Below are the code and all the weights of a small trained network. Each question names an input and a class and asks about switching units off, where a switched-off unit gives its printed mean instead of its output.

import numpy as np


def w(rows, s, z=0):
    codes = np.array(rows[::2]) - 128.0
    scale = np.full(codes.shape[1], s)
    scale[-1] = z or s
    return codes * scale


def f(y):
    return np.maximum(y, 0)


def log_softmax(a):
    a = a - a.max(-1, keepdims=True)
    return a - np.log(np.exp(a).sum(-1, keepdims=True))


def net(x, mask):
    res = np.array(x, float).reshape(1, 5) / 4 @ E
    y = f(res @ A[0][:, :-1].T + A[0][:, -1])
    res = res + np.where(mask, y, B[0][:, -1]) @ B[0][:, :-1]
    return log_softmax(res[-1] @ U[:, :-1].T + U[:, -1])


A, B = {}, {}
E = w([
[101,37,196,154,161,222],'x0',
[124,129,125,126,126,131],'x1',
[181,184,96,148,254,164],'x2',
[169,58,43,215,103,108],'x3',
[104,192,164,242,84,125],'x4',
],0.0091)
A[0] = w([
[112,190,194,73,149,124,170],'neuron 1',
[117,199,191,251,136,132,93],'neuron 2',
[172,68,27,205,141,97,51],'neuron 3',
[101,178,181,94,143,133,60],'neuron 4',
[153,197,106,104,112,90,5],'neuron 5',
[152,79,182,147,151,162,189],'neuron 6',
[88,176,172,88,162,133,76],'neuron 7',
[115,103,147,147,144,160,130],'neuron 8',
[176,43,82,10,196,110,84],'neuron 9',
[146,139,103,159,222,117,43],'neuron 10',
[140,86,144,126,150,140,104],'neuron 11',
[122,117,62,147,115,149,124],'neuron 12',
[89,105,178,138,160,186,122],'neuron 13',
[116,173,80,159,223,158,86],'neuron 14',
[115,144,159,118,156,83,93],'neuron 15',
[115,63,165,82,32,108,208],'neuron 16',
[157,162,129,121,156,154,137],'neuron 17',
[160,143,117,140,188,131,48],'neuron 18',
[166,54,153,181,150,115,92],'neuron 19',
[186,205,55,89,101,66,109],'neuron 20',
[209,136,144,141,220,158,122],'neuron 21',
],0.011,0.002)
B[0] = w([
[212,109,131,89,105,150,214],'neuron 1',
[117,222,79,211,131,202,227],'neuron 2',
[233,125,177,49,118,184,219],'neuron 3',
[192,111,127,100,120,150,185],'neuron 4',
[93,96,138,134,188,120,185],'neuron 5',
[86,127,126,109,196,90,186],'neuron 6',
[206,116,143,97,122,144,192],'neuron 7',
[108,118,145,122,169,114,163],'neuron 8',
[137,249,110,250,127,209,255],'neuron 9',
[116,102,111,135,69,80,191],'neuron 10',
[106,158,136,134,168,103,158],'neuron 11',
[166,107,144,99,123,135,163],'neuron 12',
[108,108,146,95,200,101,189],'neuron 13',
[104,95,131,135,45,74,207],'neuron 14',
[141,112,144,127,132,154,153],'neuron 15',
[83,89,84,153,49,66,230],'neuron 16',
[117,113,140,103,94,108,171],'neuron 17',
[99,103,115,126,84,110,174],'neuron 18',
[160,142,157,64,165,117,175],'neuron 19',
[51,103,160,112,230,107,233],'neuron 20',
[68,74,97,131,78,92,213],'neuron 21',
],0.016,0.011)
U = w([
[87,91,84,132,8,65,223],'0',
[121,214,84,186,107,174,127],'1',
[220,112,142,63,101,139,4],'2',
[77,112,135,105,203,86,157],'3',
],0.011,0.0018)

Each question gives the input, the list of numbers given to net, and the class t.
The units are the neurons (one row each of A and B). Each row of codes is followed by its name. A weight is (code - 128) times the scale printed after its matrix; where a second scale follows, it is the last column's (A, B and U).
mask holds one flag per neuron, in row order. A switched-off neuron (its flag False) gives its mean, the last column of its row in B, instead of its output. The means were averaged over made-up inputs and are rounded, as every weight is.
A unit's drop is (log p(t) with every unit on - log p(t) with that unit switched off) / (log p(t) with every unit on - log p(t) with every unit switched off).
most important unit: the unit with the biggest drop
k most important neurons: the k neurons with the biggest drops, biggest first
drop of u: that unit's drop, to one decimal
input [-5,-8,-2,-1,-3], class 3: most important unit => neuron 20
input [-8,-3,6,-8,3], class 2: 2 most important neurons => [neuron 1; neuron 7]
input [-6,-2,2,6,-5], class 2: 3 most important neurons => [neuron 3; neuron 2; neuron 12]
input [1,5,-6,-7,0], class 2: 2 most important neurons => [neuron 1; neuron 21]
input [-4,7,7,-6,-7], class 0: 3 most important neurons => [neuron 21; neuron 14; neuron 2]
input [8,0,-4,-5,5], class 3: 2 most important neurons => [neuron 9; neuron 13]
input [4,-4,-4,5,-5], class 1: 2 most important neurons => [neuron 9; neuron 1]
input [-8,-1,-1,8,-7], class 2: 3 most important neurons => [neuron 3; neuron 2; neuron 12]
input [7,-6,8,4,-4], class 0: 3 most important neurons => [neuron 21; neuron 14; neuron 10]
input [-4,-7,1,5,-5], class 1: 3 most important neurons => [neuron 9; neuron 1; neuron 7]
input [8,1,-7,0,3], class 3: 3 most important neurons => [neuron 13; neuron 6; neuron 14]
input [3,-5,2,4,-6], class 1: drop of neuron 9 => 3.3
input [8,2,4,-4,5], class 3: drop of neuron 6 => 0.1
input [1,7,-3,5,-4], class 2: most important unit => neuron 2
input [6,-7,6,5,-2], class 0: drop of neuron 20 => 0.6
